[[140 156 144 124]
 [132 127 132 123]]
=>
[[132 127 132 123]]

[[140 143 109 120 114 144 145 134 133]
 [147 117 140 128 147 115 118 122 104]
 [107 129 146 148 117 146 137 120 122]]
=>
[[147 117 140 128 147 115 118 122 104]]

[[120 139 115]
 [ 99 126 127]
 [122 136 116]
 [112 117 140]]
=>
[[ 99 126 127]
 [112 117 140]]

[[114 111 144 129 126 129 127 135 128 127]
 [114 125 122 137 133 131 126 128 127 131]
 [117 115 147 129 129 126 126 134 130 128]
 [141 130 112 136 128 142 123 124 135 131]
 [114 117 143 126 129 125 127 135 125 128]
 [104 122 132 130 133 116 126 133 124 130]
 [123 136 126 129 139 121 124 127 125 134]]
=>
[[114 125 122 137 133 131 126 128 127 131]
 [141 130 112 136 128 142 123 124 135 131]
 [104 122 132 130 133 116 126 133 124 130]]

[[150 146 153 111 126]
 [151 145 149 111 131]
 [151 146 152 111 128]
 [151 145 150 111 130]
 [147 146 157 112 120]]
=>
[[151 145 149 111 131]
 [151 145 150 111 130]]

[[133 131 132 123 126 135]
 [140 119 130 112 126 136]
 [118 120 109 109 125 133]
 [141 118 115 104 125 131]
 [120 123 134 123 126 120]]
=>
[[140 119 130 112 126 136]
 [141 118 115 104 125 131]]

[[115 122 123 140 140 130 134]
 [117 124 118 148 143 127 130]
 [119 131 131 118 117 120 137]
 [120 131 132 116 117 121 138]
 [117 124 120 149 145 128 130]
 [129 127 124 129 130 130 128]
 [126 128 133 123 120 122 127]
 [129 128 119 140 132 122 126]
 [133 134 123 141 132 120 127]]
=>
[[117 124 118 148 143 127 130]
 [120 131 132 116 117 121 138]
 [129 127 124 129 130 130 128]
 [129 128 119 140 132 122 126]]

[[115 132 128 145 114 116]
 [135 135 137 112 157 143]
 [113 110 131 134 118 112]
 [119 137 129 141 118 121]
 [140 115 118 118 136 143]]
=>
[[135 135 137 112 157 143]
 [119 137 129 141 118 121]]

[[125 131 150 107 126]
 [122 128 150 105 126]
 [120 132 149 106 129]
 [120 136 149 107 130]
 [120 134 149 106 133]
 [120 135 149 107 129]
 [121 127 150 104 129]]
=>
[[122 128 150 105 126]
 [120 136 149 107 130]
 [120 135 149 107 129]]
---
[[115  99 128 130 107 120]
 [116 100 116 117 110 114]
 [132 128 115 116 119 124]
 [103 110 111 114 110 150]
 [118 116 123 124 125 127]
 [122 125 122 120 130 126]]
=>
[[115 116 132 103 118 122]
 [ 99 100 128 110 116 125]
 [128 116 115 111 123 122]
 [130 117 116 114 124 120]
 [107 110 119 110 125 130]
 [120 114 124 150 127 126]]

[[127 135 148 138 110 127 113 127]
 [129 130 119 126 124 129 136 141]
 [130 133 119 129 133 136 125 141]
 [125 123 116 123 118 129 139 140]
 [127 127 134 132 127 126 124 124]
 [133 133 116 136 134 122 136 141]
 [142 121 153 129 126 121 139 121]
 [123 127 147 123 117 120 122 122]]
=>
[[127 129 130 125 127 133 142 123]
 [135 130 133 123 127 133 121 127]
 [148 119 119 116 134 116 153 147]
 [138 126 129 123 132 136 129 123]
 [110 124 133 118 127 134 126 117]
 [127 129 136 129 126 122 121 120]
 [113 136 125 139 124 136 139 122]
 [127 141 141 140 124 141 121 122]]

[[109 131 135 140 141 118 146 132 134 135 122 135 109 128 121 134]
 [138 128 136 137 138 136 129 131 143 142 125 107 134 148 134 103]
 [106 131 131 141 127 115 119 154 143 148 131 120 118 115 125 127]]
=>
[[109 138 106]
 [131 128 131]
 [135 136 131]
 [140 137 141]
 [141 138 127]
 [118 136 115]
 [146 129 119]
 [132 131 154]
 [134 143 143]
 [135 142 148]
 [122 125 131]
 [135 107 120]
 [109 134 118]
 [128 148 115]
 [121 134 125]
 [134 103 127]]

[[126 128 134 120 132 117 110 125]
 [134 151 134 120 136 124 147 128]
 [134 140 134 104 136 130 123 125]
 [134 140 110 120 136 117 149 125]
 [134 140 134 120 136 104 149 125]]
=>
[[126 134 134 134 134]
 [128 151 140 140 140]
 [134 134 134 110 134]
 [120 120 104 120 120]
 [132 136 136 136 136]
 [117 124 130 117 104]
 [110 147 123 149 149]
 [125 128 125 125 125]]

[[130 118 126 157 137]
 [123 120 128 139 122]
 [130 106 132 123 124]
 [117 129 128 117 125]
 [128 118 126 120 129]
 [136 115 124 142 122]
 [130 125 132 127 128]
 [127 123 128 135 136]
 [131 117 133 121 129]
 [130 120 144 118 131]
 [129 122 131 136 121]
 [126 147 120 128 123]]
=>
[[130 123 130 117 128 136 130 127 131 130 129 126]
 [118 120 106 129 118 115 125 123 117 120 122 147]
 [126 128 132 128 126 124 132 128 133 144 131 120]
 [157 139 123 117 120 142 127 135 121 118 136 128]
 [137 122 124 125 129 122 128 136 129 131 121 123]]

[[137 133]
 [140 134]
 [127 150]
 [127 120]
 [141 128]
 [137 123]
 [132 122]
 [135 132]
 [127 137]
 [119 128]]
=>
[[137 140 127 127 141 137 132 135 127 119]
 [133 134 150 120 128 123 122 132 137 128]]
---
[[120 132 144 124]
 [136 118 116 121]
 [132 114 122 126]
 [130 115 126 150]
 [139 106 125 117]
 [125 149 120 119]
 [129 118 132 117]]
=>
[[139 106 125 117]
 [136 118 116 121]
 [132 114 122 126]
 [130 115 126 150]
 [129 118 132 117]
 [125 149 120 119]
 [120 132 144 124]]

[[121 138 128]
 [ 98 130 127]
 [137 117 143]
 [113 131  99]
 [134 120 142]
 [132 103  99]
 [154 155 130]
 [136 151 107]
 [104 104 150]
 [118 138 149]]
=>
[[154 155 130]
 [137 117 143]
 [136 151 107]
 [134 120 142]
 [132 103  99]
 [121 138 128]
 [118 138 149]
 [113 131  99]
 [104 104 150]
 [ 98 130 127]]

[[124 130]
 [107 131]
 [110 130]]
=>
[[124 130]
 [110 130]
 [107 131]]

[[105 110]
 [145 134]]
=>
[[145 134]
 [105 110]]

[[130 131]
 [133 142]
 [119 128]
 [128 156]]
=>
[[133 142]
 [130 131]
 [128 156]
 [119 128]]

[[144 101]
 [126 157]
 [139 140]
 [140 152]
 [121 127]]
=>
[[144 101]
 [140 152]
 [139 140]
 [126 157]
 [121 127]]

[[104 126 120 134 130]
 [128 121 119 136 134]
 [109 125 138 119 130]]
=>
[[128 121 119 136 134]
 [109 125 138 119 130]
 [104 126 120 134 130]]

[[133 115 111 125 133 129]
 [134 117 129 131 134 126]
 [117 128 122 147 117 144]
 [126 145 114 136 126 118]
 [124 124 126 122 124 133]
 [135 115 131 134 135 129]
 [145 118 142 125 145 126]
 [129 127 129 126 129 121]
 [ 98 145 126 126  98 129]
 [116 125 128 139 116 122]
 [113 136 144 128 113 145]]
=>
[[145 118 142 125 145 126]
 [135 115 131 134 135 129]
 [134 117 129 131 134 126]
 [133 115 111 125 133 129]
 [129 127 129 126 129 121]
 [126 145 114 136 126 118]
 [124 124 126 122 124 133]
 [117 128 122 147 117 144]
 [116 125 128 139 116 122]
 [113 136 144 128 113 145]
 [ 98 145 126 126  98 129]]
---
[[127 128]
 [116 148]
 [106 129]]
=>
[127 148]

[[122 134]
 [142 149]
 [126 129]
 [114 112]
 [157 145]]
=>
[122 149]

[[128 122 128 129 127]
 [129 126 129 129 137]
 [128 127 128 128 129]
 [130 101 127 126 135]]
=>
[128 126 128 126]

[[121 114 134 153]
 [127 132 132 135]]
=>
[121 132]

[[137 148]
 [134 150]
 [131 116]
 [120 109]
 [120 107]]
=>
[137 150]

[[102 135 118 133 132]
 [146 113 133 134 121]]
=>
[102 113]

[[121 123 101 112 108]
 [150 139 143 145 116]
 [136 155 108 143 148]
 [150 140 144 142 120]]
=>
[121 139 108 142]

[[126 132 138]
 [101 143 125]
 [127 127 149]
 [154 124 128]]
=>
[126 143 149]
